Below are the code and all the weights of a small trained network. Each question names an input and a target symbol and asks about switching units off, where a switched-off unit gives its printed mean instead of its output.

import numpy as np


def w(rows, s, z=0):
    codes = np.array(rows[::2]) - 128.0
    scale = np.full(codes.shape[1], s)
    scale[-1] = z or s
    return codes * scale


def norm(h):
    return h / np.sqrt((h * h).mean(-1, keepdims=True) + 1e-5)


def f(y):
    return y / 2 * (1 + np.tanh(0.7978845608 * (y + 0.044715 * y**3)))


def softmax(a):
    e = np.exp(a - a.max(-1, keepdims=True))
    return e / e.sum(-1, keepdims=True)


def log_softmax(a):
    a = a - a.max(-1, keepdims=True)
    return a - np.log(np.exp(a).sum(-1, keepdims=True))


def net(x, mask):
    ids = ['αβγδεηθλμξπσφψω'.index(c) for c in x.split()]
    T = len(ids)
    res = E[ids] + P[:T]
    u = 0
    for l in range(2):
        q, k, v = (norm(res) @ M[l].T for M in (Q, K, V))
        z = softmax(np.where(np.tri(T) > 0, q @ k.T / 3**0.5, -1e9)) @ v
        res = res + np.where(mask[u], z, O[l][:, -1]) @ O[l][:, :-1]
        u += 1
        y = f(norm(res) @ A[l][:, :-1].T + A[l][:, -1])
        res = res + np.where(mask[u : u + 4], y, B[l][:, -1]) @ B[l][:, :-1]
        u += 4
    return log_softmax(norm(res)[-1] @ U[:, :-1].T + U[:, -1])


Q, K, V, O, A, B = {}, {}, {}, {}, {}, {}
E = w([
[122,75,119,190,151,156,81,60,74,131,89],'α',
[160,168,95,136,85,131,151,120,71,168,151],'β',
[226,137,61,226,214,119,105,252,188,140,140],'γ',
[138,153,97,149,119,142,150,112,112,191,57],'δ',
[132,75,184,151,118,146,94,82,172,143,145],'ε',
[128,110,129,164,43,142,133,84,111,138,131],'η',
[148,196,117,167,168,109,168,77,58,103,134],'θ',
[128,146,147,168,110,124,154,104,111,150,53],'λ',
[176,141,107,140,150,93,106,90,133,132,125],'μ',
[111,133,121,108,99,143,128,75,130,45,105],'ξ',
[153,108,114,173,64,133,154,154,116,217,140],'π',
[154,156,135,139,131,87,116,93,48,65,134],'σ',
[124,134,114,195,84,136,129,118,69,134,195],'φ',
[112,175,150,154,181,191,162,131,151,99,180],'ψ',
[131,98,115,140,74,119,98,127,116,145,139],'ω',
],0.013)
P = w([
[25,90,94,103,254,88,101,149,171,97,133],'0',
[204,34,144,162,175,199,218,72,69,215,139],'1',
[153,116,142,137,198,131,208,93,79,186,131],'2',
[169,86,119,178,169,159,222,103,65,171,140],'3',
[171,110,110,181,173,142,224,114,78,139,158],'4',
[170,105,121,179,187,177,225,79,82,144,154],'5',
],0.0056)
Q[0] = w([
[169,147,140,122,133,108,115,156,144,136,106],'0.h0',
[141,80,157,195,186,176,217,66,73,149,110],'0.h0',
[125,106,166,181,90,153,169,2,42,127,136],'0.h0',
],0.0074)
K[0] = w([
[168,81,173,134,104,161,157,145,122,105,163],'0.h0',
[33,115,62,115,115,66,105,142,129,107,169],'0.h0',
[2,169,162,94,154,71,126,96,120,195,101],'0.h0',
],0.0072)
V[0] = w([
[99,98,90,92,133,113,63,146,230,58,71],'0.h0',
[102,125,254,193,112,120,191,82,175,118,21],'0.h0',
[56,108,131,189,83,123,92,140,102,103,211],'0.h0',
],0.0065)
O[0] = w([
[222,203,78,3,173,69,169,246,124,166,180,138],'0.h0',
[152,103,204,122,109,215,222,204,94,140,113,25],'0.h0',
[163,193,62,83,109,229,21,108,85,137,116,254],'0.h0',
],0.0084,0.0064)
A[0] = w([
[160,133,87,63,143,3,106,95,133,92,94,214],'0.n0',
[171,74,143,87,77,133,129,83,112,189,13,137],'0.n1',
[188,67,145,92,113,207,90,72,119,111,206,178],'0.n2',
[8,42,143,205,190,89,225,36,119,127,77,247],'0.n3',
],0.0057,0.0013)
B[0] = w([
[76,158,92,159,89,147,229,113,108,199,145,219],'0.n0',
[77,168,98,83,123,89,173,71,38,113,193,168],'0.n1',
[104,186,66,109,164,144,165,184,13,169,139,241],'0.n2',
[218,166,158,79,2,111,119,152,179,126,243,253],'0.n3',
],0.0072,0.0042)
Q[1] = w([
[171,137,54,125,69,180,101,43,65,178,179],'1.h0',
[100,91,192,196,101,115,82,40,143,114,155],'1.h0',
[229,151,75,94,91,167,190,135,90,183,254],'1.h0',
],0.0084)
K[1] = w([
[93,116,92,249,196,47,81,214,203,73,134],'1.h0',
[197,160,138,158,157,123,177,166,122,136,118],'1.h0',
[87,105,35,143,152,52,11,91,254,83,83],'1.h0',
],0.0066)
V[1] = w([
[197,102,173,121,206,144,69,181,169,196,170],'1.h0',
[136,146,144,167,181,110,181,142,159,1,123],'1.h0',
[161,78,115,205,191,65,96,105,211,198,144],'1.h0',
],0.0083)
O[1] = w([
[211,205,106,146,33,180,125,173,75,86,60,125],'1.h0',
[99,81,2,128,78,173,170,95,168,66,135,1],'1.h0',
[114,205,98,252,30,8,173,167,60,52,23,125],'1.h0',
],0.0094,0.0061)
A[1] = w([
[241,172,71,125,139,203,149,167,97,190,128,82],'1.n0',
[165,100,193,1,152,242,151,196,112,128,129,6],'1.n1',
[111,122,195,116,221,86,116,127,15,202,164,178],'1.n2',
[197,73,146,103,112,139,232,208,125,80,111,211],'1.n3',
],0.0084,0.0016)
B[1] = w([
[70,69,160,89,129,43,59,121,208,2,151,240],'1.n0',
[189,83,109,254,109,22,178,35,56,153,67,205],'1.n1',
[62,127,144,110,100,188,194,218,195,72,83,246],'1.n2',
[60,178,73,166,122,224,30,135,218,214,58,157],'1.n3',
],0.0073,0.012)
U = w([
[149,141,154,124,62,143,161,97,124,118,222,130],'α',
[140,80,107,177,120,164,169,110,125,163,66,220],'β',
[102,178,8,140,140,99,199,140,57,198,93,144],'γ',
[75,55,194,123,98,95,154,136,125,44,88,114],'δ',
[178,114,178,128,167,148,126,118,46,174,128,253],'ε',
[123,160,114,152,65,192,110,160,213,193,114,91],'η',
[169,80,51,125,154,65,150,117,155,122,139,127],'θ',
[67,176,254,166,108,136,152,160,91,157,114,77],'λ',
[59,121,141,180,128,33,86,59,128,144,147,76],'μ',
[27,123,101,138,159,150,210,153,144,135,158,211],'ξ',
[106,196,133,64,130,76,87,177,126,110,143,101],'π',
[115,133,114,165,116,139,132,145,112,111,131,105],'σ',
[86,85,41,115,94,170,107,112,142,26,132,68],'φ',
[69,171,115,149,135,221,53,107,97,149,88,116],'ψ',
[208,121,140,146,106,136,63,114,86,100,65,103],'ω',
],0.0079,0.004)

Each question gives the input, a string of symbols that net reads in full, and the target symbol t.
The units are the heads (3 rows each of Q, K, V and O) and the neurons (one row each of A and B). Each row of codes is followed by its name. A weight is (code - 128) times the scale printed after its matrix; where a second scale follows, it is the last column's (O, A, B and U).
mask holds one flag per unit, layer by layer, with each layer's heads first. A switched-off unit (its flag False) gives its mean, the last column of its rows in O or B, instead of its output. The means were averaged over made-up inputs and are rounded, as every weight is.
A unit's drop is (log p(t) with every unit on - log p(t) with that unit switched off) / (log p(t) with every unit on - log p(t) with every unit switched off).
The circuit of an input: a set's keep is (log p(t) with only the set's units on - log p(t) with every unit switched off) / (log p(t) with every unit on - log p(t) with every unit switched off). Starting from all 10 units, units are removed one at a time, each time the one whose removal leaves the highest keep (on an exact tie, the one counted first), for as long as the keep stays at least 0.8.
circuit, biggest first: the units of the circuit, biggest drop first
k most important neurons: the k neurons with the biggest drops, biggest first
top k neurons in layer l: the k neurons of layer l with the biggest drops, biggest first
input ξ ψ μ, target θ: top neuron in layer 1 : 1.n1
input σ ξ β, target ξ: circuit, biggest first : 1.h0; 1.n2
input δ ω μ φ α δ, target η: circuit, biggest first : 0.h0; 1.n3; 0.n3
input ω η γ σ, target γ: circuit, biggest first : 0.n0; 0.h0
input π ω π θ, target λ: circuit, biggest first : 1.h0; 1.n2
input ξ β σ, target θ: top 2 neurons in layer 1 : 1.n1; 1.n0
input ξ ω ω ω ω, target θ: circuit, biggest first : 0.h0; 1.h0; 1.n1; 1.n0
input α φ β η, target δ: circuit, biggest first : 0.h0; 1.n0
input α ω λ, target δ: 3 most important neurons : 1.n0; 1.n2; 0.n3
input η φ η ε ε δ, target ε: circuit, biggest first : 1.h0; 0.h0
input μ π ω, target γ: circuit, biggest first : 1.h0; 0.h0; 0.n0
input ω ε φ β, target π: circuit, biggest first : 0.h0; 1.n0
input λ ξ α ω ω η, target β: top 2 neurons in layer 1 : 1.n1; 1.n3
input μ θ η σ ψ, target γ: circuit, biggest first : 1.h0; 0.h0; 1.n2
input η φ η η σ, target ε: most important neuron : 1.n1
input ψ ω σ π, target φ: circuit, biggest first : 1.h0; 1.n0
input α β η ω, target δ: top 2 neurons in layer 1 : 1.n0; 1.n2
input η β ψ α ξ, target ε: circuit, biggest first : 0.h0; 1.h0
input δ π σ, target η: 3 most important neurons : 1.n3; 0.n3; 1.n1
input δ ξ η ξ, target η: 4 most important neurons : 1.n3; 0.n3; 0.n2; 1.n0
input λ ε ω ψ ω, target β: 2 most important neurons : 1.n1; 1.n3
input θ ω β, target α: most important neuron : 0.n3
input ε φ ψ α, target ω: 3 most important neurons : 1.n0; 1.n1; 1.n3
input ξ π ω, target θ: 2 most important neurons : 1.n1; 1.n0
